[100 = 0]

 86  94 104  84  93  97 103 110  99 109 107 106 104 106  93  98 108 113  93 109  96  87 101  87 108  95 102 101 112  87 116  92  93  90  93 117 105  90 122  92  86 103  95  99  93  67 100 111  91 102  97 106  93  80  91 115  93 105 102  86 111  89  98  94  98  89  94  85 108 114 115  83 102  95 104 101  80 100 -> TG & L
 94  92 105 117  98  95 103 113  82 120  97 119  90 113  97  70 117 100  97  69 132  94 110 107 117  97 100 102 115  99 105  91  81  92 106  89  72 108  97  94 106  97  97 102  92  72  95 107 106  90 103  98 107  96  96 128 101 104 113 101 118 108 102  87  97  78 121 101 101 109  95 102  95 106  98  95 106 106 -> BQ & T
 84  80 118 127 101 101  99 109  76 123  99 128  93 104 102  78 119 112 105  80 122  94 105 108 120 100 105  99 118 101 103  96 100 107  98 107  86 109 120 103 106 123  96 101  94  65  97 104 112 108  97 111 103 102 102 117  98 118 103  84 110  97  99 103 101  74 118  82 103 111  83 103 104 104 107  97  78 111 -> BQ & T
105  86 110  93 100  93 109 106 106 111 105 109  97 108 102  92 129  99  80  97 108 105 100 110 112  80  95  99 127  87 106  99  99  83  88 108  97  92 115  97  99 103  93  92  89  74  91 113  93 114  81  93 103  89  89 126 118  98  99  75 115 112 101  77 100  94 101  87 105 128 119  91  96  94 103  95 103 109 -> BQ & L
 95  95  99 117  90  99  88 115  79 112  94 111  93 105 104  62 135 105 116  81 101  95  94 124 114 104 104 113 107  93  94  95  92  86 101  88  86 102  84 104 103  93  95 104  87  93  94 125 127 103 112 103  93  95 105 115 103 113 105  71 121 115 116 103  95  76 132  96 102 111 122  93 101  95 100  93 106 114 -> BQ & T
 80 101 118 125  92 100 108 115  87 121  97 122  97 111 102  82 111 110 106  90 117  93 112  94 110 103 104 111 108 105  88  90  94 123 104  94  93 110  76 103 106 103 103 101 101  78  92 110 115 113 102  93 105  99 106  94  74 128 104  85 103  97  97 109 104  89 109  99 110 101  88 114  94  94  96  95 100  88 -> BQ & T
 89  91 108 123  88 101  92 123  84 121  96 115 100 111 109  76 126 116  98 106 102  93 100  98 102 102  96  83 136 103  99  99 105 111  83 110  92 111  86 101  99  97 100 108  88  66  96 122  98 110  72 105 111  99  90 113  71 118  85  89 112 101  79  89  87  99  90 102 101 125 111 101 104  81  98  95 111  99 -> BQ & T
100  95 101 110  86 105  86 114  82 114  87  85  85 120 109  68 113 105 103  96  86 103 124 130 101  89 105 111 131  90 108  99  94  81  94  93  96 101  96  90  93 109 105 109  77  88  98 115 103 113 101 101 107  89  86 121  92 103  91  58 102 103  85 110  97  91 131  98 119 114  97  94 107 107  98  98 125  97 -> BQ & T
 95  89 114 126  93  96  95 112  89 115  96 151 120 113 103  49 113 112  95 100 117  79 105 106 110  82  91 102 126  75 102  93  99  89 113 118  74  99  90 107 118  89 101  97  98  56  82  86 108 110  98 109 102  90 102 125 115  93  92  94 122 107 100  95  99  81 116  65  98 125 107  94  94  99 105  97  97 104 -> BQ & T
 96  91 109 141  93  93  86 139  70 112 111 112  99 121  91  66 111 124  99 124 102  80 112 131 109 105 121 110 151 101 107 104  96  94 108  98  94 115  62 124  94 120 102  96  84  46  85 103 104 103 103 104 110  92  86  98  84 116  86  58 110  88  82 122 102  95 101  62 101 131  64  87 112 117 111  89  85 109 -> TG & Y
 75  86 113 142  83  93  91 113  77 127  97 106  88 122 104  17 124 108  97  88 120  95  95 121  99 113  93  93 125  99 101  85  96  92  97  99  83 106  91 105 107 107 107 117  83  61  85 117 117  93 114 119 108 101  99 137  92 110  92  93 117 108  94  96  81  82 122  89  98 115 124  98 102  96 108  95  89 123 -> BQ & T
 93 113 109  77  97  91 101 102 112  99 104 110 107 116  84  99 112  96  96 123 108 101  91  76  98  92  94  92 123  87 109  88  94  83 102  94 104  94 108 111 105  88 100  97  97  67  93 107 123 112  84 122 107  85 122 126 110  92  96 100 112 121  86  89 111  78 108  81  94 125 133  83  93  91 113  88 108 104 -> BQ & L
107  81 101 115  96 106 107 125  86 147 108 103  94 111 111  65 111 120  96 103 124  92 101 116 103  92 108  96 136  90  98  88  97  93 104 107  99 110  85 106  96 108 109  92 100  57  89 110 106 104  94 111 116  87 100 115  92 117  99  71 109 101  89 105 103  86 103  73 106 131  86  91 103 104 103  83  80 105 -> BQ & Y
101  84 108 110  84  86 111 103  90 123 103 113  90 119 105  63 129 108  87  86 103 101  88 128 110  86  95 108 133 112 106  92  76  88  98  95  90  97 103 109 107 111 101  97  98  64  93 121 102 104  97 108 105  88  98 122  99 130 101  58 113  99  85  73  97  76 108  74 100 125  91  93  92  97 105  90  97 117 -> BQ & Y
100  96 104 107 106  99 110 109  96 118 109 105  99 113 107  72 117 117  92 106  76  95  98  95 106  96  93  85 144  97 102  91  93 105  97 108 111  93  93 109  78 105 106  90 107  64 101 105 102  96  87 104 112  94  91 117  84 116  90  74  99 110  74 104  95  96 101  72 103 135  81 100 104  95 103  96 102 109 -> BQ & Y
 89  89 104 147  91  91  77 119  63 115  92  88  65 127 100  77 126 101  93  89  89 102  99 158 122  93  77  85 116 113  96  98 103  95 102  88  88 106  77 102  88 107 105 110  78  91  92 116  90 109 106  89  98  87  97 121  80 109  85  65 100  88 104 113  98 100 113  84 108 127  82  93 101  97 100  90 105 114 -> TG & T

100 117  85 108 101  99  87 106 107 106  79  96 104 105 115  95 106 128 126 107 104 106  93  98 105  94  97 113  87 105  99  93 104  99  82 100  91  83  98 106 106  93 113  91  95  96  97 101  89  97  89  74 111 115  99 106 115  85 108  95  84  71 105  91  99  94  89 104 101 110  96 100 103  99 100 108 101 111 -> MR & Mz
 86 114  75  88 101 107  83 100 105 109  81  95 106 107  99 110  97 121 128 114  97 106  95 102 101  88  92 112 124 108  97  98  90  93  56 111  83  73  95 100  94  87  96  94  99 104 100 112  93 114  78  80  66 107 114 105 117  91 107 107  93  96 105  86  93  94 108 120 101 103 104 104 100 103 103 109 105 107 -> MR & MF
104 108  65 107  90  95  96  75 106 109  91 106 104 105  97  90  87 119 118  97  96  86 110 100 103  91  98 102 108 116  97 108  90 112  93 101 103 121  97 103  88  92  98 112  88 107  88 104 111 102 104 108  88  82 107  99 102  85  95 114  96 113  97 107  95 103 105 125  92 103 106  83 105 101  91 111  96  94 -> MR & TR
 92 140  73 100  90 110 106  99 110  94  96 100 111 132  85 113 104 133 127 118 101 141 114  88 127  71  57  90  70 118  97  73  81  83  41 128  80 101 104 103 118  92  76 102  74 101  81 114  77 122 117 101 129 105 118 103 151  90 105  84  67  37 109  93  70  98  96 119 131  80 111 100  92  95  89  91  92 110 -> ZB & Cq
 90 103 113  92  97 103 101 107 100  95 106 100 100 109  90 107 101  92 101 113  99 104 106  89 105  91  91 102 107 101 105 106  94  84  81 115 101  89 101 106 111  95  87 104  98  93  92  99  90 108 104 107  95  98 102  99 106 111 100  91 106 101 101  96  91 102 111  95 113  94 103 106  94  99  99  94  98 103 -> Sc & MF
 93 123 105 108  92  99 105 106  98  93 108 100 103 128  93 100 101 110  96 119 101 126 123  79 117  88  81 105  86 111 105 105  91  72  69 118 104  83  96 109 124 101  78 107  90  84  81 101  80 104 113 100 119 100  98 102 121 111 104  85  98  76 105  93  81 101 106  84 121  93 100 106  87  98  93  95  90 113 -> ZB & MF
 99 129  79 119  86  95 104  88 107 102  97 102 105 127  94  87  94 118 108 115 101 108 126  77 116  84  82 113  87 122 104 110  88  83  68 116 105  99  92 117 116  94  88 114  79  89  70 106  91 102 114 103 116  91 103 100 121  93 101  92  93  85 102  99  82 103 109 103 115  99 103  90  96  99  89 105  86 107 -> ZB & TR
103 107  96 101  91 100 114  91  99  92 114 106 102 109  87 101  92  95  93 101  97 110 117  93 110  93  84  87  86 107 100  95  91  97  95 112 105 122 103 100 105 102  84 114  90 102  88 102  98 108 122 123 115  86 106  98 109 103  96  98  96  86 100 107  87 105 103 103 111  86 107  96  98  98  92  89  90  95 -> Sc & TR
116  90  77 120  98  94 106  72  97 102 109 105  99  87  97  87  87  94  82  76  96  78 109 109  87 113 111 100 101 109  93 110  98 118 130  84 112 122  93  99  83 107 104 107  98 107 102  96 131  88 100 106  87  87  94  96  83  95  94 122 107 137  97 118 109 104 105 101  79 108  99  82 108 102  99 108  93  84 -> MR & TR
 90 110 104  85  95 104  99 107  93  95 105 100 102 116  95 109 100  93  99 115  94 121 107  94 108  89  89  93 112 102 104 105  93  80  71 117  97  84 100  98 108  95  79 104 100  94  94 103  83 111 104 104  92  98 107 101 112 112 103  97 101  94 109  93  85 102 106  95 109  95 102 109  85  99  96  95 101 106 -> ZB & MF
102 122  70 110  84  94  96  86 112 107  82 104 108 117 104  81  92 134 132 112 104  93 114  87 116  81  90 107  93 119 102 107  92 101  77 110  98 119  99 113 102  87 104 113  85  98  76 108  93 102 117 103 112  84 110 100 115  81  98 100  89  86 100 100  88 103 105 128 103 101 105  88 103  99  89 109  91 105 -> MR & TR
 84 111 111  74  93 106  96 111  95  97 100  96 104 119  93 113 101  97 107 122  95 123 105  94 112  85  85  92 119 100 105 102  92  79  60 124  92  80 102  97 109  91  77 103 100  93  95 106  74 116 103 106  88  97 112 102 115 115 103  92 105  88 105  88  84 101 110 102 115  88 105 116  84 100  98  92 102 110 -> Sc & MF
 75 127  73  74  91 108  79 103 118 111  68  97 113 122  91 114  98 141 159 131 102 105  95  93 116  65  76 116 130 113 102  90  77  85  37 135  75  78 101 106 100  74  90  99  84 105  83 123  76 132  89  86  70 104 128  98 135  81 107  94  82  70 110  82  82  95 117 151 118  89 115 104  96 101 101 111 104 115 -> MR & MF
101 119  59 106  87  91  89  79 108 111  79 103 107 112 104  85  89 132 129 106  99  90 113  94 110  84  96 108 107 119  99 111  89 105  81 106  98 110  97 107  93  85 102 112  82 100  81 112  99 105 102  99  89  82 112 100 111  79  99 110  91 100 100 101  91 102 109 132  96 107 104  86 104 101  95 114  94 101 -> MR & TR
101 108 100 104  98 103 108 101 100  93 106 101 101 107  95 105 102  99  98 101  99 114 105  97 106  98  88  94  85 102  99  92  98  96  96 102 100 104 100  99 107 103  91 101  94 100  96 100  96 103 109 106 116 103 100 101 110 101 101  94  95  76 103 104  93 100  94  94 110  93 101 101  95  97  97  92  97 101 -> Sc & Mz
101 102 116 106 106 105 109 112  95  91 112  98  98 102  97 108 109  89  85  99 102 116  98  98 100 107  94  98  80  94  99  90 105  91 102  99 100  88 100  98 111 111  96  93 104  95 104  94  95  96 107  96 118 116  92 103 107 108 103  89  96  76 102  96  98  96  91  76 110  98  96 105  97  97 100  91 101 104 -> Sc & Cq
110 103  93 107  88  91 106  88  94  97 108 105  97 108 103  86  94  96  87  96  96 101 115  93 106 102 102  93  93 107 101 113 102 104 114  97 114 120 100  99 100 101  93 114  94  97  93  95 101  92 116 117 111  81  96 101  95 105  95 108 104 113  96 105  95 107  98  95  96 101  98  94  98  99  93  99  92  96 -> Sc & TR
 89 102  89  87  99 101  83  98 107 112  80  99 104 101  99 102  96 111 125 110 106  88  94 101 100  90 102 111 137 104 100 108  92  96  72 110  88  84  98 104  92  87 102 100 100 101  97 112  95 110  84  89  64 100 111  98 100  95 102 105 104 121 102  92  99  99 113 122  97 104 106 104 100 103 106 112 103 106 -> MR & MF
 91 140  81 106  80  99 107  93 120  98  93 109 111 137  85  97  95 133 135 128 107 114 126  73 134  64  62 101  76 123 108  93  79  83  46 136  99 122 101 117 122  88  81 118  66  94  59 114  76 118 130 118 134  86 119 100 140  87  96  80  79  43 105  96  70 104 110 131 133  82 113  92  95  95  86  97  83 110 -> ZB & TR
 91 103  90 101 103  98  84 100  99 108  88  94 100 100 105  99  98 104 106 107  98  97  98  99  93 102 106 120 124 105  99 114  99  90  80  99  95  63  90 104  96  94 102  97 108  94 102 101  99  98  77  77  67 106  99 102  98 101 108 109 107 126 103  91 103  97 109  97  94 115  95 104  98 104 106 113 105 106 -> MR & MF

100 100 107 102 113 100 109  88  93 110  93  95  98 107 139 101  94  95  92 104  92 117  98 105  99 102 100 103 122  95 109  89 106 107 108  97 103  92 103  99 101 106 107 101  99  88  99 104 100 103  90  80 108  98  95  97  92 101 100  99 113 107 103 101 114 100  97  95 101 103 109 101 100 123 100  95  98 110 -> B & PZ
109 102 102  95 101  97 105  89  94 108 112 114 100 147 117 119  94 121  90 118 112  98  97 132 100 109  87 106 104 100 100 104  86 109  98  95  83 105 115 114  92 108 125 100  90  80  88 107 105 104  81  98  92  97  84 119  76 104  64 106  86 100 102  94 122  97  92 121  86  92  94 104  87 106  95  89 105 104 -> C & PZ
114  96  68  94  99  80  83  88  72  79 137 101  97  81  69 127  89 106 119  94 126 119  92 151 102  97  74 109  43  99  91 106  88 109 134 112  93 128 128 107 113 104 148 100 101  53 123  91 130  73 100 102  72  88  68 154 115 103  66 103 116  74 111  92  81  82  85 130  59 131  81  91  78  83 132 100  98 104 -> A & PZ
108  95  97 107 109 101 104  95  92 118  94 104 108 120 124  98 108 102  81 111 107 109 102 113  98 102  97 102 102  95 101 106 100 106  96  94  97  95 101  98  91 103  95 100 102  95  90 107  89 105  97  90 107  95  92  97  86  97  80 105  90 102 109 102 112 100  93 106 100 101 104 106  84 106  87  91 103  99 -> B & PZ
113  84  98 114  80  90  93  93  95  86 132 100  96 125  52 114 101 103 105 110 136 120 108 126 115  89  45 109  60  99 108 111  73  93  76 111  92 114 112 111 107  86 139  98  78  89  82 118 126 102  78 113  56  91  93 136 106 109  71 108  43  76 123 101  90  97  95 146  57 119 102 108  75  86  77  87 115  81 -> C & DD
 91  99 106 112 101 104 109  95 110  96 107 116  93 115  77  90  96 106  93  89 104  93 101  87  96  94  88 102 114  98 115  98  93  93  95  98  92  93  96 104 103  94 103 102 102 112  95 102  95 111 100  94  87  94  98 103  94 106 100  91  99 104  96 101 133  99  96 100  94  93 102  98 107  99  81  93 106 100 -> M & DD
101  93  93 113  94  97  93  99 103  96 121 102 101 120  83 105  92 101  96 105 129 109 105 113 105 103  43 105  94  99 114 106  92 106  89  95  85 120 102  94 101  88 119 103  91  90 103  95 107 102 105  96  73  96  93 109 115 104 102  96  85  80 111 105  96  95  99 117  80 116 102 103  83  96  86  95 107 101 -> A & PZ
102  97  87 110 100  92  97  98  96  97 125 109  97 121  77 120  92 108  97  96 124 101  99 117 104 103  61 103  91  97 104 108  88 108 102  98  89 113 100 105  97  95 124 102 100  87 108  93  92  99 101  98  81  94  86 120 101 100  90  96  99  86  99 101 111  93  96 115  80 104  92  99  88  87  96  93  99 105 -> C & PZ
107  98  99 102 101  87 101  83  88 104 136 115  95 142 104 132  86 116  98 109 108  99  97 146 105 102  65 109  87  96 101 104  83 112 104 106  85 110 113 114 100  96 141 104  90  74 101  98 119 100  87  88  75  95  75 125  91 105  71 105  96  88 109  97 121  91  91 130  70 105  97 100  84  98 105  89  97 107 -> D & PZ
101  99  90 113 105 101 100 104  96 109 101 104 100 116  98  89  97 100  87  99 122 110  97 108 101  99  76 104 109  98 106 109  95  98  98  93  96 101 101  97  89  95  98 102 102  93  99 101  90 104  96  92  95 104  88 108  92  95  83  99  88  98 107  98 116 101  90 107  90 103  99 101  80  98  86  95 107  98 -> B & PZ
 87 100 109 124  91 110  96 114 120  95  91 108  94 113  59  67 101 102  83  94 124  96 106  67 108  90  69 104 119 105 118 105  90 105  72  93  87  97  87 100  95  82  90  98  98 123  88 109  83 116 102 100  82 100 109  97  97 102 107  84  74 102 101 105 127 112 103  99  96  94 103 102 100  95  59  95 120  89 -> D & DD
110 100  81 106 108  90 105  96  84  98 119 103  95 112 101 114  92 103 100  97 125 119  93 137 102 104  61 108  82  99 101 106  93 113 115  99  88 120 117 102 102 103 128 102 101  68 111  99 108  87 100  95  88  92  78 123  99 100  78 106 113  81 106  99  99  91  93 113  79 120  90  97  73  94 102  95 102 106 -> A & PZ
102  84  93 117 105 101  96 100 100 113 103 101 106 117 100  98  99  94  82 111 121 119 103 112  99 104  60  98 112  97 109 106  97 107  87  90 100 105  97  95  92  91  92  99  97  96  96 102  90 107  96  91 103  92  99  91  99  93  95 101  82  91 112 106 101  96  97 106  96 119 105 107  68 106  82  91 108  99 -> C & PZ
105  94 101 116 110  97 104  89  94 110 114 116  96 145 104 106  91 109  83 104 115 111  98 130 110  98  64 108 109  92 110 108  89 108  94  95  86  98 110 109  94  93 119 101  97  81  90 104  99 108  82  81  80  93  77 115  83 106  67 102  82 100 111  98 139  95  90 120  80 100 101 104  80  98  87  79 109 107 -> D & PZ
109  96  92 104 108  95 108 100  88  98 108 115  93 111  80  95  91 112  93  94 113  94  83 111 105  89 112 101  83  97  89 113  97 104 107 116  93  97 107 113  90 101 108 101 108  88 101 102  87  93  92 102  92  90  74 130  86 101  55 108  90 102  97  94 120  96 101 118  79  92  89  95  82  77 105  92 102 102 -> M & PZ
107 100  83 111  95  99  99 104 101  91 107  92 100 106  84 101  96  95 102 106 132 122 103 113  98 101  43 105  92 108 116  96  92 103 105  97  85 128 109  99 104  94 117  93  97  84 107  98 101  96 108  93  84  93  95 116 109  99 101  91  91  77 107 105  88  94 104 108  79 121  93 100  83 101  92  96 111  98 -> A & PZ
 99  95  97 109 106  98 103 100  97 103  98 107  92 102  86  81  95 100  91  93 108 101  97 106 107  90 109 102  97  98 100 108  96  99 104  99  95  91 105 104  94  98 101  99 105  98  97 104  92 101  91  98  93 103  88 112  87  99  77 103  89 103 102  96 117 103  96 108  90  98  96  98  91  90  95  91 108  96 -> M & PZ
117  89  73 109 125  87 121  90  72 100 121 112  87 110 112 109  87 111  89  99 113 117  84 148 103  97  99 108  79  91  96 109  93 116 134 103  91 103 125 109  96 107 129 103 111  53 112  98 104  84  90  81  95  90  54 139  88 101  43 115 109  96 105  87 133  85  82 114  72 113  90  93  72  91 125  86  96 111 -> D & PZ
101  98 102 102 107 102 102  96  96 114 108 111 102 142 123 125  95 109  87 108 108  94  97 121  99 107  86 102 114  90 100 108  98 112 101  95  90  98 101 108  86 102 115 102  97  89  97  94  94 106  92  88 102  99  86 102  83 102  79 106  95 103 100  96 126 100  93 110  93  91  98 105  85 104  95  89 104 106 -> D & PZ
104  88  96 115 109  98 105  90  88 114 107 103 102 116 111 104  96 101  85 103 107 115  96 120 104  98  87 107 103  91 106 109  90 107 100  92 102  94 110 103  95  98 112 102  99  85  96 104 102 105  85  84  97  93  84 106  94  99  77 107  87  97 110  99 116  97  91 114  87 107 106 103  81 102  93  87 102 100 -> B & PZ
104  96  85 109  90  95  97 102  97  91 116  96  97 103  76 108  99  94 105 106 131 123 106 114  96 100  43 104  84 102 107  97  92 106  99  99  88 128 107  99 106  94 120  98  90  83 106  99 113  93 104 102  78  92  99 117 112 100 100  97  86  78 110 105  85  95 103 112  80 124  94 102  85  99  97  88 108  97 -> A & PZ
103 100  94 104  95  95  93  97  95  95 125 106  99 122  84 125  95 108 104 101 124 100 104 124 100 106  57 103  89  98  98 106  88 109  97 100  84 121 103 102 100 100 124 106  93  86 108  90 108 102 109 101  80  95  90 118 105 101  92  99  99  88 101  98 101  94 101 116  87 111  90 107  92  92 103  96 100 108 -> A & PZ
